Below are the code and all the weights of a small trained network. Each question names an input and a target symbol and asks about switching units off, where a switched-off unit gives its printed mean instead of its output.

import numpy as np


def w(rows, s, z=0):
    codes = np.array(rows[::2]) - 128.0
    scale = np.full(codes.shape[1], s)
    scale[-1] = z or s
    return codes * scale


def norm(h):
    return h / np.sqrt((h * h).mean(-1, keepdims=True) + 1e-5)


def softmax(a):
    e = np.exp(a - a.max(-1, keepdims=True))
    return e / e.sum(-1, keepdims=True)


def log_softmax(a):
    a = a - a.max(-1, keepdims=True)
    return a - np.log(np.exp(a).sum(-1, keepdims=True))


def net(x, mask):
    ids = ['ΓΔΞΠΦβεζηλμτψ'.index(c) for c in x.split()]
    T = len(ids)
    res = E[ids] + P[:T]
    u = 0
    for l in range(3):
        r = norm(res)
        for j in range(2):
            rows = slice(3 * j, 3 * j + 3)
            q, k, v = (r @ M[l][rows].T for M in (Q, K, V))
            z = softmax(np.where(np.tri(T) > 0, q @ k.T / 3**0.5, -1e9)) @ v
            o = O[l][rows]
            res = res + np.where(mask[u + j], z, o[:, -1]) @ o[:, :-1]
        u += 2
    return log_softmax(norm(res)[-1] @ U[:, :-1].T + U[:, -1])


Q, K, V, O = {}, {}, {}, {}
E = w([
[120,105,241,66,123,142,113],'Γ',
[115,198,240,149,191,148,78],'Δ',
[50,129,155,128,208,210,164],'Ξ',
[125,84,233,127,215,120,146],'Π',
[91,73,151,110,83,138,177],'Φ',
[32,43,130,213,144,186,36],'β',
[150,185,179,205,131,45,183],'ε',
[16,128,126,36,161,89,152],'ζ',
[111,92,105,240,125,108,150],'η',
[155,80,208,190,57,174,161],'λ',
[61,177,82,205,157,166,196],'μ',
[93,153,61,168,101,86,9],'τ',
[109,236,113,133,13,100,135],'ψ',
],0.011)
P = w([
[86,122,184,157,138,65,105],'0',
[2,118,235,156,95,121,139],'1',
[120,122,133,140,136,95,112],'2',
[124,118,133,132,141,98,109],'3',
[21,138,187,150,68,155,149],'4',
[139,123,100,125,123,123,142],'5',
[144,127,104,123,125,123,124],'6',
[61,137,123,143,55,199,171],'7',
[147,114,82,127,125,135,149],'8',
],0.014)
Q[0] = w([
[206,34,117,58,107,112,117],'0.h1',
[81,160,137,66,175,136,159],'0.h1',
[254,114,180,107,218,105,128],'0.h1',
[95,154,93,213,62,141,185],'0.h2',
[101,215,144,90,45,155,86],'0.h2',
[161,82,241,137,51,139,219],'0.h2',
],0.025)
K[0] = w([
[113,76,182,91,99,141,114],'0.h1',
[115,151,142,92,195,126,132],'0.h1',
[157,123,252,138,162,120,108],'0.h1',
[154,140,107,187,73,190,183],'0.h2',
[153,221,141,114,77,118,115],'0.h2',
[197,108,182,123,90,114,195],'0.h2',
],0.029)
V[0] = w([
[203,174,189,166,134,202,91],'0.h1',
[184,78,96,206,62,230,116],'0.h1',
[204,120,180,244,103,113,126],'0.h1',
[138,152,73,165,174,115,136],'0.h2',
[74,159,143,96,125,73,136],'0.h2',
[172,115,158,195,111,78,162],'0.h2',
],0.011)
O[0] = w([
[198,194,228,124,180,140,46,2],'0.h1',
[190,161,117,212,119,227,83,69],'0.h1',
[187,132,160,254,147,67,119,170],'0.h1',
[135,169,82,179,180,108,147,83],'0.h2',
[127,183,190,121,140,120,99,206],'0.h2',
[118,69,129,170,95,73,204,191],'0.h2',
],0.0069,0.0057)
Q[1] = w([
[8,108,236,159,54,251,102],'1.h1',
[150,127,23,137,143,160,162],'1.h1',
[62,130,184,235,198,156,171],'1.h1',
[154,45,108,168,183,149,154],'1.h2',
[167,147,179,147,159,108,121],'1.h2',
[200,57,74,64,221,64,77],'1.h2',
],0.02)
K[1] = w([
[81,82,255,10,46,148,195],'1.h1',
[98,91,37,186,67,170,129],'1.h1',
[111,127,219,154,152,93,229],'1.h1',
[131,70,116,175,179,141,151],'1.h2',
[175,160,163,153,140,59,103],'1.h2',
[58,53,242,101,243,107,117],'1.h2',
],0.019)
V[1] = w([
[113,168,132,127,158,163,209],'1.h1',
[57,123,142,112,86,135,85],'1.h1',
[103,99,213,105,116,191,143],'1.h1',
[144,255,130,104,141,133,249],'1.h2',
[187,190,120,100,16,71,95],'1.h2',
[54,147,71,156,183,137,10],'1.h2',
],0.017)
O[1] = w([
[135,151,168,143,87,83,175,101],'1.h1',
[99,116,158,172,109,163,86,244],'1.h1',
[102,93,246,147,126,108,148,147],'1.h1',
[112,249,72,139,135,167,153,79],'1.h2',
[125,186,120,112,43,64,107,133],'1.h2',
[30,86,194,185,153,73,102,142],'1.h2',
],0.012,0.011)
Q[2] = w([
[202,128,150,86,202,90,179],'2.h1',
[65,75,46,45,63,179,162],'2.h1',
[129,86,251,141,66,144,134],'2.h1',
[196,142,156,164,171,137,177],'2.h2',
[108,139,25,202,124,9,74],'2.h2',
[164,171,118,185,97,178,200],'2.h2',
],0.023)
K[2] = w([
[205,159,70,27,209,130,166],'2.h1',
[54,30,95,38,46,124,151],'2.h1',
[205,148,228,147,81,189,176],'2.h1',
[119,140,142,216,128,98,69],'2.h2',
[219,253,56,126,97,33,195],'2.h2',
[83,118,198,171,144,124,194],'2.h2',
],0.021)
V[2] = w([
[84,23,140,254,134,89,30],'2.h1',
[34,194,152,140,196,98,105],'2.h1',
[103,169,75,77,218,247,133],'2.h1',
[103,112,124,120,183,110,159],'2.h2',
[200,167,37,21,165,83,161],'2.h2',
[26,67,221,103,101,98,141],'2.h2',
],0.0076)
O[2] = w([
[215,201,33,76,81,183,147,254],'2.h1',
[181,151,158,80,178,111,116,128],'2.h1',
[118,99,200,76,79,16,92,35],'2.h1',
[125,114,129,144,142,94,156,135],'2.h2',
[79,102,254,143,87,14,169,63],'2.h2',
[173,197,27,109,136,150,144,189],'2.h2',
],0.006,0.0092)
U = w([
[157,126,206,11,87,202,78,116],'Γ',
[155,213,191,105,219,119,52,164],'Δ',
[26,184,126,152,232,242,147,43],'Ξ',
[205,93,133,54,228,106,174,195],'Π',
[143,41,77,112,16,169,207,91],'Φ',
[40,51,182,201,104,88,85,161],'β',
[191,130,148,123,111,28,178,197],'ε',
[13,125,103,6,139,106,164,101],'ζ',
[154,79,61,240,131,73,189,1],'η',
[241,133,144,241,125,179,102,60],'λ',
[68,185,83,201,187,111,225,121],'μ',
[125,105,59,117,147,130,10,227],'τ',
[100,254,129,81,36,123,105,156],'ψ',
],0.0075,0.0046)

Each question gives the input, a string of symbols that net reads in full, and the target symbol t.
The units are the heads (3 rows each of Q, K, V and O). Each row of codes is followed by its name. A weight is (code - 128) times the scale printed after its matrix; where a second scale follows, it is the last column's (O and U).
mask holds one flag per head, layer by layer. A switched-off head (its flag False) gives its mean, the last column of its rows in O, instead of its output. The means were averaged over made-up inputs and are rounded, as every weight is.
A unit's drop is (log p(t) with every unit on - log p(t) with that unit switched off) / (log p(t) with every unit on - log p(t) with every unit switched off).
The circuit of an input: a set's keep is (log p(t) with only the set's units on - log p(t) with every unit switched off) / (log p(t) with every unit on - log p(t) with every unit switched off). Starting from all 6 units, units are removed one at a time, each time the one whose removal leaves the highest keep (on an exact tie, the one counted first), for as long as the keep stays at least 0.8.
units of the circuit, in order: the units of the circuit, biggest drop first
most important unit: the unit with the biggest drop
heads that matter: for each layer, one digit per head in row order, 1 if its drop is at least 0.15 and else 0, layers parted by /
drop of u: that unit's drop, to one decimal
input μ τ β Π τ Φ τ Δ Γ, target Γ: units of the circuit, in order	(0.h1; 2.h2; 1.h1)
input ε τ λ Φ τ τ ε Γ μ, target μ: units of the circuit, in order	(0.h2; 1.h2; 1.h1; 2.h2)
input ε ε Δ ψ Γ, target ψ: units of the circuit, in order	(1.h2)
input Γ Π Φ β τ ψ τ Π, target ψ: heads that matter	00 / 01 / 00
input τ ε η Φ Φ, target λ: heads that matter	10 / 00 / 00
input Φ Φ η τ Π Π τ Π Δ, target Δ: heads that matter	10 / 00 / 00
input ε τ Φ λ Γ, target Φ: heads that matter	01 / 01 / 01
input Φ β μ ζ Φ, target Ξ: heads that matter	00 / 01 / 01
input τ Φ Φ Π Φ τ η τ, target β: heads that matter	00 / 01 / 00
input β Φ τ λ Φ Φ μ, target μ: units of the circuit, in order	(1.h2; 0.h2; 1.h1; 2.h2)
input η Π τ ε Φ Π ε, target ε: units of the circuit, in order	(0.h1; 1.h1; 2.h2)
input Π Φ Φ ζ Φ, target ζ: heads that matter	10 / 00 / 00
input ψ τ ζ μ ε, target Ξ: heads that matter	11 / 01 / 01
input Γ μ Γ Π τ Φ Γ ψ β, target β: heads that matter	01 / 01 / 00
input λ ε η ε τ μ Φ ε, target Ξ: heads that matter	01 / 01 / 00
input ψ τ Π τ μ Φ ζ τ Π, target τ: units of the circuit, in order	(0.h2; 1.h1)
input μ ζ Γ τ Π λ Π, target Π: most important unit	1.h2
input ζ τ Φ Φ Φ τ μ λ, target β: drop of 1.h2	1.1
input ζ Φ Φ ψ ε, target ψ: drop of 1.h2	0.9
input μ τ ε β μ ψ Π η, target ψ: drop of 1.h2	0.8
input τ Γ β Γ η Π τ λ, target β: drop of 1.h2	1.0
input τ λ ε ψ λ, target ψ: most important unit	1.h2
